Each row was made from one small tree. Brackets hold a mark, then the marks that hang from it, in alphabetical order. Every link used is in the known rows. Write each row's tree.
Known rows:
[lebomem [ponuz [rifar famip]] [pupi gelak]]: [ 279    5  258  287   56 -184 -214 -226  -57  120  354 -339  -89 -114
  124  220  -17   21 -104   85  -48 -222 -187  270  128  363  -22  287
 -121   56 -282  338 -157   50 -232  379 -363 -239  149 -271 -301   63
  -24 -214  315   99 -328 -280  263 -164  160  122 -327  197  -13  -16
   63 -280  151  -54   78  129  321  166]
[budef [gelak [pupi lebomem]]]: [  85  160 -235   50  138   73  100   31  -72   92  232  139 -132   21
 -100   94  -89  130 -245  143  175  116  -90   59   15   69   33  -49
   95   10 -122    9 -126   19   65  124   18  -71 -301  126  205  204
 -104   57  153   17   -8  339   75  139   94 -287  133  113  181  -86
  -59  -70 -352  192   60  252  -19   -2]
[salu lufuvab [ponuz [rifar [petek fivun]]]]: [ -86 -488   63  282  162  114 -208   31 -141 -260   80 -100 -147  -73
   84   28 -280  320 -356  -95  319  132  255  -52 -302  291  -66  378
   96  -81 -115  -54  -89 -226  122  149  306   53   50 -126 -807   62
  103   55  274 -526  247 -241  334 -191  610  244 -162 -442  191 -417
   75 -277  281    0 -107  -18  177  107]
[takoz [budef famip gelak]]: [   2  150  104  -94  284 -102  -82  106 -367 -189  -94   96  181   33
  -75  -50   20 -101 -426  356  -39 -142   -5  190   40 -278  134 -195
 -137   49  249   16  407  238  211  -14  -26  -72 -348  186  257  341
 -330 -180  243  -76  237 -152  -31  -54 -437  172  308  103  281  264
 -306  -14  -51 -241  -52   74   62  284]
[ponuz [rifar [petek [fivun gelak]]]]: [   8 -212 -293  159 -160 -206 -319  -85 -191    0   19  215 -120  -24
  147  -74 -182   13 -129 -134  203  217  245  -23 -170  -16 -217   66
   22 -234  -23  202   74 -194   27  111   91    5   89  147 -280  203
 -138 -115   95 -121  104 -158  220 -208   50  140 -134 -289   87 -251
   20 -126 -105 -204  -93  234  117  143]
[ponuz [rifar [petek [famip gelak takoz] gobub]]]: [ 127 -189   15  -21 -247 -108 -261  -75   23 -149 -133  267 -118 -103
  158 -327 -121   19   62  -93  167  142  128  -13 -286 -265 -302   -2
  120  -74    2  274   18  -84   73    9  241   78   81 -140 -302  102
  -24 -111  -17   82  -43  -34   46 -180   12    7  -84 -204  -18 -369
 -129  -72  -72  -42  -51   68  -69  -42]
[petek [gobub rifar [takoz budef]]]: [ 245   84  294  -23    6   83  107   -3  -54   21 -242  440  269  193
  147 -318  470 -290  138   47   44  -99  176  -47 -461  -91  -74 -223
  153   71  263 -155 -160  167  -57 -147  534 -226  413  -43   14   60
 -126   28 -345 -589    5   36 -254 -422 -240 -272  276  232   82 -325
  205  -48  152  -46  -96 -307 -258  179]
[dodumo [fivun [gelak famip]]]: [ -71  -22 -207 -246   98 -102 -233 -199  -40   20  -72   32 -277   28
 -215   98   98  -47   17  -44 -124  250   12    6   99  272 -124   17
  -25 -124  452 -197  -24 -369 -102  -18    5  160  198  -23  124  246
  243  110  -32  -43  -27  268  -49  205 -219  283 -218  185  -20  113
  236  188 -116  -89 -297   89  343  -11]
[petek [fivun dodumo] [gobub rifar [takoz pupi]]]: [ 150  176  -16  -84 -114  199  460   57  123  244  -97  416  294  143
   23 -414  671 -354  368 -106  295   59  323 -100 -384  221 -154 -233
  169  -53  227 -348 -333 -200  150 -202  500 -107  525   48 -194  -46
   -8 -140 -317 -593  179   48 -281 -197  -29 -267  273  218  143 -207
  122 -176  272   60  -68 -459 -144  -36]
[gobub [rifar [lufuvab [salu ponuz]]]]: [ -23 -132   96   70  220   -4 -339  218   87   47 -289   68   53  -14
  332  -99 -262  -30 -208  -76 -207   51  -67  138 -164  100   41  -17
 -204 -324  152  -15 -326  201  -62 -305  137 -267  631  230 -293   -4
  177 -178  -34 -403   78 -122  138 -273  104  132   46  -59   79 -282
  232 -390   43 -193   32  100   15  190]
[dodumo [petek [fivun gelak]]]: [  -8 -178 -204 -141  -70   79  217 -197  227   10  -49  100  187   88
 -223   81   26  113  -43 -258   75  148  177   -2  377  214 -136 -223
  119  -41  -80   33  319 -124  199   -3  235  173   28  320  193  437
  243 -131  -33   32  182   14  -25 -111  -42  104 -253 -243  120  223
   60  215  -77  -66 -162  -45  244   49]
[lebomem [dodumo gobub] pupi]: [ -47  -51  198   55  -22  237  114    3  115  -29  535 -413  270   76
  397   67  230  104   18 -122  -81  -74    0  373  182  122  135  269
  -75  127 -345 -161   58 -135 -244  467 -314 -289    3   45  -71  125
   60  -37  159  200 -296   48  -18  104    2   -7 -189  -47  155  464
 -365  -27  399  174  157 -150   52 -213]
[ponuz [rifar [petek famip fivun gobub]]]: [ 119  -96  -96  134 -238  -76 -146  -17   52  -30 -145  352 -126   32
  156 -397  -10   -2  -41 -213  302  113  217   -6 -286  -72 -199  -26
   84 -133   75  178   29 -250   52  111  222  204  157  -88 -329  255
  -63 -238   35 -113  -21 -234   88 -233   86  -60  -83 -281   11 -259
  -37 -135    7 -128 -181  -39   88   41]
[gobub [rifar [famip gelak takoz] [lufuvab salu] petek]]: [-169 -100  -86 -116  -82 -174 -629  103   96  -62 -220  170   36 -271
  198 -207 -524 -107   73  149 -301   74 -245  146  128 -306   -4   12
  -96 -419  294  -73 -319  419  302 -391  121   -2  564  207 -300 -320
   38 -249 -341   23  210  -65   71 -311  213  254   60 -142  -32 -253
   14 -143  -61 -338   95   18   18   97]
[fivun [gelak pupi] [petek famip]]: [ -51  307  -76  145 -108 -150    0  -78   31 -197  246  489 -347 -182
  -53   40 -410   57 -279  377   97  132  171  280  194 -170   13   64
  219 -115  189 -224   50 -209  150  267 -154  196 -108  -41  364  446
  162   20 -125  287 -503  259  177  429   54   32 -282  -79 -208 -134
  448  125 -145   28  220  276  -30  -69]
[budef famip [gelak [pupi [lebomem ponuz]]]]: [ -32  318 -135  183  212  -75  263   57 -238  -27  -33  -13 -167 -155
 -209   42  -41  276 -606  321  120 -186 -145  183  181  129  143 -353
  -79 -124 -138  -70   99  153  150  -69 -178  -70 -276   84  229  203
 -224  -12  107   58  -89  192  -79  232   35 -120   47  252  279  114
 -210 -212 -191   36   23  298  181  253]
[dodumo fivun [gelak [famip takoz] pupi] gobub petek]: [-593 -185 -289 -346 -328 -144  181 -270  222 -342 -291 -135  334  151
 -618  449   81  533  719 -309   51   29   65 -456  474  305  -17 -135
  148    4  163 -649  180 -127 -146  198  252  215  324 -389  891 -316
  379  275 -425  595  318  347 -502  489  -89 -492 -600  -63 -153    5
 -124  452 -132  435 -363 -150  529 -327]
[lufuvab [salu ponuz rifar] [takoz pupi]]: [ 135  -41 -116  -85  293  226   29  189   69 -192  -98   62 -279 -113
  106 -112 -351  367  -24 -505  -27  -62 -281   36 -349 -116  -90   63
 -344  567 -785  -72   81   31    8 -103  203   30 -270  118  -93 -192
  211 -324  268   71 -126 -270   54 -144  578  478  488 -248 -181 -252
  350 -229  125  380  339  -17 -440  167]
[fivun [dodumo [gobub rifar takoz]] gelak]: [-176 -214 -171  -58  -63 -158  142 -110 -246  -64   31  125  337   42
  281 -209  -35 -281   84  140 -179 -162  348  140  -25  -61  -43  236
  475 -121  -42 -310 -124  -52  135   -5    9 -238  276   -9  289  218
   -9  440   17  105  -36  343    3  302 -304  268 -108  222   15 -229
   83   -9   27   13   53   97   -3  246]
[lebomem dodumo ponuz pupi]: [ 126   79  427  143  129  278   81  -38  180  224  838 -539  151    0
  445  151  119   47 -192   28 -259 -130 -201  425  403  315  136  328
 -294  207 -328  322  -80  -46 -268  215 -629 -356  177  -60 -639   54
   49 -130  409  151 -502   59   24  -78  195  -60 -150   87  122  719
 -218 -170  466  -91  285  -69    9 -120]
[famip [takoz [budef gelak]]]: [ 365  -16   89 -275  198   57  -45 -108    9 -180  183   23   60   73
    5   64   79 -173   83  202 -117  188  -32  132 -110 -424 -106 -102
  -52  309  114  168  190  150  142 -102   -4 -137 -322   15   31  131
   -4  -39  113   44  468  206   57  -64 -434   41  295    9  177  -35
 -303  101 -174   -7 -101   24 -361  -89]
[gelak [famip [takoz budef pupi]]]: [   5   21  -62  138  -62  214 -126  -62  -73 -238   76    7  -84  -40
 -116  292  261   -1  199   25 -177  128 -243  -92  -53 -374  127 -170
   -4  335  425  122  140  118   23   25 -124  212 -154 -168  -98   14
   -1    5  -91  268  286   61  156  -11  -91  156  177 -109  -14  169
  -74  275 -148  -72 -236 -304 -197 -203]
[famip [gelak [pupi ponuz]] takoz]: [ 168 -193 -225 -219   20  -68   90   53  148  -43  141 -190 -219 -215
  -84  168  104  -95  472  -77  -49  309  -62  -71   -9 -236 -295 -373
  194   21  -30  271  -14   70  165 -147   92 -269 -148  -54   10 -462
  292  250 -205  183   98  429   61  280 -163 -161  -62   55 -273 -317
 -152  119 -349  139  191   85 -425 -371]
[petek [fivun dodumo [gelak pupi]] [gobub rifar]]: [  49  259 -382 -228 -221  -85  338   -7  305  244  -56  468   62  316
  216 -512  363 -642  224 -202  116  153  447  -27 -267  357 -137 -175
  429 -148  207 -215 -225 -389  364  -22  269 -190  256  -46  -66  394
  218    8 -155 -328   62  129  -51  214    0 -133 -144  337  149 -327
  165 -162   73   35  218 -227  -18   40]
[dodumo fivun [gelak famip [pupi lebomem ponuz]] petek]: [-517  -92 -222 -235 -210 -131  107 -196  208  118 -405  -57   33  187
 -596  386  123  282  394 -146   84   89  -17 -684  441  505  -25 -173
   64 -213  252 -182   21  -28 -359  -89  -42  312  227 -184  645 -265
  163  316 -398  347  -51  120 -485  313  147 -604 -527  196 -230  138
  179  464 -285  131 -162   46  386 -260]
[lebomem dodumo [pupi ponuz]]: [ 127  -26  265   40   79  146  114   46  136  292  422 -463   21  -29
  299   29  195  -99 -128  -31  -99   26  -62  257  201  255  144  156
 -154  -22 -267  243   30   12 -399  177 -601 -307  -13   87 -304   30
   26   43  162   -7 -509  -38   90   27   79  -74 -151   51   10  432
 -130  -93  361  -89  218  -86 -119 -138]
[takoz [budef famip gelak] [pupi [lebomem dodumo] ponuz]]: [ -71  306  439 -212  213   41  306  216 -194   89 -119 -274  256  -82
 -149  228  204  -91 -608  468  210 -209    0 -310  126 -133  248  -87
 -252   98   40  120  309  546  -21  -12 -392  -34 -638  324  108 -259
 -525 -151  154  -60   72 -431 -275   -9 -205   11  402  201  252  429
 -189   63   26 -192  227  113 -196  189]
[rifar [famip gelak] [lufuvab takoz]]: [-140 -148  -44   53   26  -72 -458  110   63 -124 -178   10 -131 -357
   -5  -33 -657 -168  126  -35 -413 -192 -169  158  -66  -50  107   -3
  -47  -93  128  185 -173   26  384 -243  116   29 -125  147 -272    8
   68  -96  -29  303   14  213  378  138  -38  456  179 -343  -89  109
 -320  -47  136 -129 -100 -116   46   69]
[salu lufuvab [petek gobub] rifar]: [ 134  -54  224  -29 -291  -92 -126 -167 -154 -138   30   61  213  290
  186  -21 -265  266 -408   21  168  209  234  278 -458 -149    4  658
  -37   82 -115 -724  123 -298  107   84  743  427  239  -68 -340 -125
  -12  156   97 -459  179 -203 -310 -557  476  147 -101 -170    2 -348
  304  -70  600  457  304   41  264   82]
[pupi [gelak famip] [ponuz rifar]]: [ 210 -109 -154  347 -132 -389 -159 -150 -271  152 -560 -154 -247  -76
 -249    7  155 -392  247 -205   39  -78 -101 -234  -99  134  -39  -43
  175 -400   37  520   12   74 -182   59 -194   42  147 -370   17   59
  112  266    3 -221 -170 -329  387  -53 -104  191 -498  202 -210 -539
  483  106 -392 -192 -156  144  201  142]
[famip [takoz [pupi [lebomem [dodumo gobub]]]]]: [ 238  -61  134 -144   -8  292  239  -68  263 -149  224 -194   69  -63
   56  348  271   84   54  -10   -1  193  -23 -102 -142 -261 -119 -132
  -54  316 -162   -4   36   95 -133  -35  -39  -15 -283   93  -27 -264
   75   10 -148  196  240  168 -158  -26 -162  -19  151  -58  157  -27
 -272  165  -15  237  -74   14 -403 -343]
[dodumo fivun [gelak [famip takoz]] gobub [pupi lebomem]]: [-425    3    9 -262 -135  -86   18 -166  205 -210 -327 -273  198  409
 -355   94  527  215  683 -261  -40 -128  341 -639  187  108   86  -13
   87   -7    8 -744  -74 -391 -327   26  200  255  179 -441  781 -365
  231  472 -502  149  276  355 -602  441 -239 -297 -527  341   -7  198
 -137  366    4  410 -587   -7  542 -373]
[lufuvab [salu [petek famip fivun] ponuz rifar]]: [ 145   81 -261   44   51  243   72    7   17    1   42  110 -311  262
  311 -446 -122  352  -71 -369   98  -74  -95  392   19 -223  -16  314
 -296  107 -328 -351   18 -384  100  -85  292  451  113   66  -32   22
  301 -261  241 -322   87 -551   -4 -307  634  324   67 -124 -334   51
  570 -143   15  224  344   38  104   44]
[budef [gelak famip [pupi lebomem ponuz]]]: [  -1  196 -318  238   39   37  131  -15 -140  175   33   51 -271   -8
 -223   46   10   49  -95   78  137  -34 -195 -127  138   66  244  -74
  163  -70   33  170 -138  107   84   55 -204  108 -230 -111  113  145
  -62  262  117   40  -75  316  203  241  258 -276  -28  127    6  -53
  105   25 -466   54  -10   93   22   29]
[lufuvab [salu [petek famip fivun] ponuz rifar] takoz]: [ 180  138 -250   44   52  226  124   44  116  -72 -213  191 -377  229
  251 -489 -255  369   65 -541   51 -193 -152  373 -188 -340   -5  210
 -329  333 -755 -279   43 -323  234 -111  282  414  -46  -44  -94   96
  305 -322  298 -105  -56 -435  -31 -239  633  469  327 -203 -402  -85
  451 -129  118  340  370  -79 -234  105]
[takoz budef [pupi ponuz]]: [  37   -6  301 -135  223   18   46  315  -36   -3   71  -72  221  -85
 -122  465  111  -86 -350  130   97  100   54 -326  -86 -209  143 -168
  -73  226  269  190  341  399 -217  189 -109   -9 -374  242   46 -428
 -275 -166  121 -130   11 -422  -11 -263 -288  -49  469 -192 -111   71
   22   52  153 -234  -56 -166 -220   48]
[lebomem dodumo [ponuz [rifar petek]] [pupi [gelak famip]]]: [ -34  138  284  338 -187  -35 -255 -244  -90  156  533 -534   70  -37
  300  118   57  -10   92   56 -136 -118 -296  283  411  303   -7  594
 -164  -29 -302  419 -165   -1 -178  461 -733 -279  279 -343 -750   38
  -63 -162  325  264 -418 -250  161 -114  351  131 -440  212  118  471
   13  -55  214  -88  368   73  218  -13]
[ponuz [rifar famip [lufuvab salu]]]: [ -63 -272  -29  321  -49  -89 -493  -13 -183  -73 -107  -22 -268  -55
  305 -175 -636  -55  -36   -8 -136  -67  -86   39 -398  131   52  140
 -222 -149  -49  306 -220  -79 -136 -158   -2  -90  132   42 -253  137
  -71 -167  183   54   19 -215  487 -144   43  427  -70 -452   90 -114
  -16 -363   46 -229 -110  214  252  281]
[petek [fivun [gelak pupi]]]: [  33   80 -472   75  -12  -72  196   42   90  141  205  145 -237  109
  -14   24  135 -107    1 -206   84  235  212  166   26  261  -94 -161
  159  -24  170 -111   83 -446  232  198   66  -41  -77  192   64  335
  156  -31  -12 -171  178   66  233  277  -64   23 -106  -53  -46   31
  172    9 -162  -43  -49  -35   32   38]
[lebomem [dodumo [gelak famip]] [pupi ponuz]]: [-166   32  208   37 -161    3   21   21    8  315  305 -436   49  -51
  129   73  133  -47  105  -28 -241 -108 -123  155  351  301  235  338
 -181    0  -70  148   53   -2 -332   85 -599 -281   48  -77  -93   44
   -9  235    4  164 -368   72   69  325  156 -220 -342  156  -67  436
 -112   31  241  -67  275 -156 -104 -222]
[pupi gelak [lebomem [dodumo gobub]] ponuz]: [ 240   27   56  115  -49  -98  342 -116  150  305 -359 -368   98  251
   99  -81  482 -616  185 -180   42 -294   48 -361   97   19  -61   85
  307 -373 -394  320  -68   97 -189   83 -325   58 -199  -91  226 -139
   63  431  -76 -253 -270 -339 -138  -20 -160  -95 -473  517  -89 -216
  234  415 -380   43  172  307  -50 -109]
[budef [gelak [famip takoz] [pupi ponuz]]]: [ 102  168 -316  110   28  -13   98  -53 -130   39  101    4 -289 -154
 -337   95  -85  102   55   75   53  106 -246   52  150   17  195 -147
   93   37   94  147  -49  115  143   14 -195  -19 -160 -221   48  103
   89  205   80  116   86  471  312  296  127 -183    8    5    3 -135
   42  -43 -369   72 -110  -22  -54   12]
[gobub [rifar lufuvab] [takoz [pupi ponuz]]]: [  19 -132  494  223  174  -70    2  249 -207  190 -353  -54  252 -368
 -103  304    8  263 -189  283   65   19   -7  -10 -233  187   50  -63
 -210 -244  372 -233 -394  510 -336 -249  146 -389  828  278 -298 -649
 -222  -19 -431 -545   96  -16  -53 -297  -97 -198  391  -65 -137 -252
  431 -349  245 -170 -262  -98 -239  350]

Which tree is each row?
[  96  182  370 -248  264   59  185  191  -49  172   35  -94  232   31
 -148  349  149 -108 -451  337  265  -32   45 -460   15 -208  154   38
  -78  210   69  204  174  498  -45  103 -151   32 -644  342  124 -327
 -432  -91  214 -167  151 -306 -145 -157 -164 -177  504   71   83  105
  -37   82 -145  -88  139  100 -281   73]
[takoz [budef gelak] [pupi lebomem ponuz]]
[-161 -196 -129 -382 -286   28   69 -170  183  -46  -91  311  461   69
   -8 -217  -94 -331  312    9 -224  -39  161 -160   81   22  -64  -72
  268  -64   -6   -5   10   58   41 -406  151   43  148 -113  330  207
   91  171 -148  396   12  250 -244   23  -71 -155 -185  152  187 -148
 -296  126  126   35   58 -124   52 -185]
[fivun [dodumo gelak [petek [gobub [rifar [famip takoz]]]]]]
[ 111   11  354  173  185  -10  165  104 -389   28  -56  -54  187 -133
 -315  344  326   72   90  290  140  -13  -54 -121 -126 -134  -83  -50
   63  168  201  -91   65  327 -236  180   90 -150  -24  111  182 -493
 -360   47 -243 -357   66 -249  -52 -269 -389  -83  503   57 -221   -3
  349  168   32  -55 -197 -162 -299  193]
[gobub [takoz budef [pupi gelak ponuz]]]
[-282 -145 -371   -1  -71  -38  -26  144  -77   13  267  195  158   71
  135   15 -128 -218  168   28 -202  127  115  -36  -88   14  -41    6
  284  -75   63  -11  -44 -199 -130  -74 -116 -114  -41  -56  290   64
  -67  293   67  357 -165  282    4  300 -135 -264   -1  130  -31  -95
 -272   23   11   65  130   61  -50 -267]
[fivun [dodumo [gelak pupi]]]
[ -71  257  335 -141   84  190  164  132 -124  172   71 -222  219   45
  -98  269  219 -190 -264  331  161 -123  -92 -441  127 -171  292  169
 -125  219  162  261  111  463  -19  109 -372   80 -565  164  -52 -244
 -425  -37  216    7  125 -306 -101  -33  -22  -63  360  121  127  413
  -15  216 -144 -148  219  -29 -260   12]
[takoz [budef [gelak famip]] [pupi [lebomem dodumo] ponuz]]
[-285 -194  -97 -426  -23 -269  -55   -2   32 -136 -163  -31  303   98
 -272  198   87  167  317 -274  -27  -53  250 -169  130  218  -84  100
  -68 -144  210 -637  120 -344 -203   40  416   26  307  -75  754 -203
  230  223 -137  -35  215  289 -436  327 -425 -328 -359   76  -87 -236
 -189  138   24  229 -366   74  440 -255]
[dodumo fivun gelak gobub]
[ -67   93  444   -1  -17  101   44  -11  129  271  782 -515  252  -30
  331  207   -2   95  -75   60 -346 -199 -160  377  496  394  122  488
 -347  207 -267  199  -34  -56 -259  114 -561 -457  188  -76 -374   15
    2   -2  295  219 -379  150  -62  142  155 -262 -273  191   90  627
 -251 -141  428  -36  387  -15  -25 -183]
[lebomem [dodumo gelak] ponuz pupi]
[-319   21 -317  290 -229 -146   41   94  -63  164  -98   84 -176   74
 -130  236   68    9  189 -107 -132 -105  -62 -366   53   92  175  -84
  191  -54  216   54  -21  -10 -199  -43 -147   71  -84 -185  420 -111
  -81  511 -273  186 -119  160   32  406  155 -573 -280  172 -298 -172
  113  223 -364   33   41   24 -121 -209]
[dodumo [gelak famip [pupi lebomem ponuz]]]
[  96 -120 -245  -94  -47   30  -68  -26   45 -116   99    0 -219 -111
   16   10   35 -389  323  174 -130 -134 -135 -137  -33 -322   77 -262
  168  104  203  225  -67  199  155 -102  -61  116 -374 -129  169 -256
  -42  100 -195  370  110  -45  117  124  -11   51   17   98 -220  -33
 -157  278 -299 -157   50  -95 -192 -118]
[rifar [famip [gelak [pupi lebomem ponuz]] [takoz budef]]]
[  81   81 -150  130  107 -100   32   23 -104  193   25   -6 -234  -72
  -93   30 -338   16 -268  190  192  -34  -44  -86  -43  228  153   33
   44 -167  -91  206 -224  128    3   18 -163 -106 -265   47   20   37
 -148  124  185  -18  -22  193  270  187  162 -231   19  -10   92 -182
    5 -232 -283   39   19  298   71  207]
[budef [gelak [pupi lebomem [ponuz [rifar famip lufuvab]]]]]
[ -79  260 -236  109  178 -144  145  124 -344 -146  -71   71 -169 -290
 -343   47 -151  336 -552  282  114  -24 -141  361  136  140  140 -420
  -91 -148    6 -201  218  110  170   -9  -51 -133 -225  106  326  286
 -164  -96   54   66  -41  226   46  279  -71   -4   95  104  283   42
 -217 -259  -92   25  -87  171  234  282]
[budef famip [gelak pupi]]
[ -25  -98  203  242  226   41   69   72 -531 -144  -71   59  136  -53
  -58  -17  340   80   82  321  -29 -188   -3  120 -134 -313  -80 -231
    9   95  243 -137  123  171   -7  -94  212 -165   74  151  194 -126
 -379   93 -213 -251  119  -30 -131 -147 -445   28  406   88  -95  239
  -13  145   -5 -169 -167 -103 -222  205]
[gobub [takoz [budef [famip gelak]]]]
[ 184  252  160 -219  154  -23  319  -45 -163  -49 -150 -235  -46 -381
 -362   51   33  192 -489  376   75  -66 -141  195  201  -29   53 -279
 -320  -15 -148  -25  245  315  165 -362 -217 -104 -378  179   95   72
 -129  -73    5   34  211  236 -138  196 -171  158  132  190  426  125
 -342 -145  -47   16  -38  213  -93  127]
[budef [famip [takoz [pupi [lebomem dodumo] ponuz]]] gelak]
[ -94  220   95  -59  144   54 -101  260   47 -154 -170   72  -55  120
  -19   33 -255    3  214 -150 -132   63 -421  -56 -237 -410 -104  -93
 -124  487 -600   47  196  231  168  154   89  -53 -426  123  281  -91
  -62 -421  160  159 -157 -349    8 -244 -207  511  657 -203  -91  -90
   83   97  -15   88  298 -121 -448   64]
[lufuvab salu [takoz budef [pupi gelak]]]
[-127 -275  107   95  -82 -170 -516   72 -216 -172 -224  -49  -67 -254
  116   71 -564  -92   32   49  -58 -100   19  -84 -451   25    1  116
 -206   -2   38  353 -129   75   63  -36   99 -188  -89   49 -348  -38
 -186 -241  172  261  131 -171  380    0  -81  427  122 -387   47  -92
 -221 -236  108 -156  -19  102   38  220]
[ponuz [rifar [famip gelak] [lufuvab [takoz budef pupi]]]]
[  14  168 -168 -143 -204   27    5  113  367   12  -22  477  -24  -38
  -46 -534  161  -46  113 -247  164  149  113  114  235 -324 -247 -131
  338 -153  306  -85  137 -266  549   80  381  490   34   69 -230  104
  109 -237 -213 -128  -33  -24 -155 -148  115 -179   73 -161 -183   20
 -126  177  -29  -77  -64 -366   17 -251]
[rifar [petek [famip gelak] fivun gobub]]
[ 242 -144  130  132   73  141   -6 -165   70   97  123 -115  -34  219
  395    0  211 -313   -6   94  -48 -294   30 -325 -134 -215  -72   17
  -11  100 -181  533 -199  111  -43 -202 -114   64 -168  -47 -217  -65
 -165  113  181   68   29 -129  -99 -194   25  -58 -101  229   26   26
 -146  130 -314 -138  149  334 -163  -67]
[pupi [lebomem [ponuz [rifar [famip gelak [takoz budef]]]]]]
[ -53 -167   79  294  -51 -102 -406    1 -148  -22 -207  -27 -168  107
  335  -40 -603  151  -53 -150  -61  103   16   38 -492  -48  -92  171
 -266 -102 -412  257 -138 -133 -109 -100  113 -190  118  114 -342  100
  -30 -136  267  -92  -45  -77  305 -253  -63  367  121 -497   61 -210
  -31 -361  145    7   76  313    5  164]
[ponuz [rifar [lufuvab [salu petek] takoz]]]
[ -94  135  253  238  139  206 -106   41  101   17  -24   14 -173  135
  240 -198 -426  322 -105  -66 -190    5  -45  218  -45  -61   -6  260
  -57  -82  -71 -147 -242 -193   84 -160  213   56   93  193 -320  -58
  185  -25   -3 -465  -29   15  210 -230  113  200  316 -399 -113  166
  194 -248  295  154   76  -38   43   29]
[rifar [lufuvab [salu [petek famip [gobub takoz]] ponuz]]]
[ 107  222  -34 -208 -262  123  473  133  508  143 -157  455   38  267
   56 -845  408 -423  339 -274   98  -94  274  153 -127   90 -118  -86
  318   78  342 -143   -2 -622  390 -105  276  358   96 -284   43  527
  245 -108  -28  -37    7   34 -154  359 -138 -313  -57  150 -113   53
 -183    5  135   72  -97 -536  -12 -276]
[petek famip [fivun [dodumo gelak]] gobub]
[  91  -75 -386   38 -148   28 -379 -151   65 -242  233  358 -186 -316
  -69  -15 -297  -24  -37  116 -195   79 -186  135  208 -488   74 -157
  143  -54  228   -5   85  172  141  -83  -68  484 -173    6  -97  -87
 -110  -98 -303  335   52    8  142 -357  217  162  143 -303  -48  -73
 -218  244    3 -278 -352 -203   27  -56]
[rifar [famip takoz] petek]
[ -31 -138  327 -496  106  186  100 -150  592 -279 -351 -181  106  153
 -562  -55  258  483  190 -116  138  335  130 -145  374  252 -143 -432
  -37   44   -4 -362  134 -218 -385   23  124  431  372 -272  342  -31
  438 -260 -308  325  -82   60 -531  -86 -233   51 -252  -37   19  607
   27  254  319  142 -804 -206  626 -113]
[dodumo fivun [petek [famip takoz]] pupi]
